Below are the code and all the weights of a small trained network. Each question names an input and a class and asks about switching units off, where a switched-off unit gives its printed mean instead of its output.

import numpy as np


def w(rows, s, z=0):
    codes = np.array(rows[::2]) - 128.0
    scale = np.full(codes.shape[1], s)
    scale[-1] = z or s
    return codes * scale


def f(y):
    return y / 2 * (1 + np.tanh(0.7978845608 * (y + 0.044715 * y**3)))


def log_softmax(a):
    a = a - a.max(-1, keepdims=True)
    return a - np.log(np.exp(a).sum(-1, keepdims=True))


def net(x, mask):
    res = np.array(x, float).reshape(1, 4) / 4 @ E
    y = f(res @ A[0][:, :-1].T + A[0][:, -1])
    res = res + np.where(mask, y, B[0][:, -1]) @ B[0][:, :-1]
    return log_softmax(res[-1] @ U[:, :-1].T + U[:, -1])


A, B = {}, {}
E = w([
[48,134,121,210,95,46,111,130,126,10],'x0',
[152,60,194,128,63,147,41,137,206,156],'x1',
[190,36,130,169,211,124,230,44,153,93],'x2',
[165,146,198,177,168,86,112,135,25,159],'x3',
],0.011)
A[0] = w([
[204,134,86,139,224,69,181,105,27,165,216],'N1',
[38,174,185,147,67,88,67,165,11,108,201],'N2',
[36,99,68,133,30,106,31,201,253,138,176],'N3',
[104,124,20,217,144,102,146,91,173,61,186],'N4',
[158,75,200,121,148,176,131,117,77,179,114],'N5',
[86,177,4,88,87,119,93,229,123,103,241],'N6',
[216,28,185,108,111,173,105,91,162,215,252],'N7',
],0.0082,0.0041)
B[0] = w([
[126,215,98,183,186,170,166,102,59,87,216],'N1',
[18,173,202,222,130,47,108,223,143,171,228],'N2',
[175,110,83,162,188,181,41,121,214,123,254],'N3',
[52,105,8,94,138,27,175,129,199,18,202],'N4',
[222,136,113,151,81,95,105,95,93,186,166],'N5',
[96,183,104,85,147,205,58,137,148,138,237],'N6',
[132,46,110,181,124,138,129,27,160,254,208],'N7',
],0.0088,0.017)
U = w([
[98,168,42,5,153,225,152,185,82,187,254],'0',
[183,142,146,70,88,48,143,141,138,112,59],'1',
[177,113,188,96,128,98,164,205,113,128,59],'2',
[198,2,132,104,113,141,98,101,191,178,130],'3',
[94,130,147,172,155,113,63,233,154,124,105],'4',
[201,125,109,183,181,147,190,108,33,167,61],'5',
[38,160,215,186,147,46,164,204,56,154,106],'6',
[74,77,67,126,165,100,194,74,158,30,221],'7',
],0.0094,0.0032)

Each question gives the input, the list of numbers given to net, and the class t.
The units are the neurons (one row each of A and B). Each row of codes is followed by its name. A weight is (code - 128) times the scale printed after its matrix; where a second scale follows, it is the last column's (A, B and U).
mask holds one flag per neuron, in row order. A switched-off neuron (its flag False) gives its mean, the last column of its row in B, instead of its output. The means were averaged over made-up inputs and are rounded, as every weight is.
A unit's drop is (log p(t) with every unit on - log p(t) with that unit switched off) / (log p(t) with every unit on - log p(t) with every unit switched off).
The circuit of an input: a set's keep is (log p(t) with only the set's units on - log p(t) with every unit switched off) / (log p(t) with every unit on - log p(t) with every unit switched off). Starting from all 7 units, units are removed one at a time, each time the one whose removal leaves the highest keep (on an exact tie, the one counted first), for as long as the keep stays at least 0.8.
units of the circuit, in order: the units of the circuit, biggest drop first
unit that matters most: the unit with the biggest drop
k most important neurons: the k neurons with the biggest drops, biggest first
drop of u: that unit's drop, to one decimal
input [7,3,2,3], class 6: units of the circuit, in order -> (N2; N3)
input [-2,5,6,7], class 5: units of the circuit, in order -> (N1)
input [0,5,-1,4], class 3: units of the circuit, in order -> (N7; N1)
input [8,3,2,5], class 6: 2 most important neurons -> (N2; N3)
input [-5,-6,0,0], class 5: 2 most important neurons -> (N6; N1)
input [-5,-3,2,-2], class 5: units of the circuit, in order -> (N6; N4)
input [7,5,3,4], class 6: units of the circuit, in order -> (N3; N6)
input [6,-1,2,3], class 6: 3 most important neurons -> (N3; N2; N7)
input [-5,-3,-3,8], class 6: 3 most important neurons -> (N2; N3; N7)
input [3,8,-4,8], class 6: 2 most important neurons -> (N2; N6)
input [7,5,2,0], class 7: 2 most important neurons -> (N4; N6)
input [-3,5,7,6], class 5: 2 most important neurons -> (N1; N3)
input [2,1,4,8], class 5: 3 most important neurons -> (N1; N2; N5)
input [-3,-3,-5,2], class 6: unit that matters most -> N3
input [-1,8,-8,-6], class 3: 2 most important neurons -> (N3; N7)
input [-4,2,-4,5], class 6: 2 most important neurons -> (N3; N2)
input [-3,5,3,7], class 5: drop of N5 -> 0.1
input [-2,6,-4,0], class 3: drop of N2 -> 0.0
input [-4,-5,-7,4], class 6: drop of N2 -> 0.8
input [1,-8,-6,-1], class 6: unit that matters most -> N2
input [0,5,1,4], class 3: drop of N1 -> 0.1
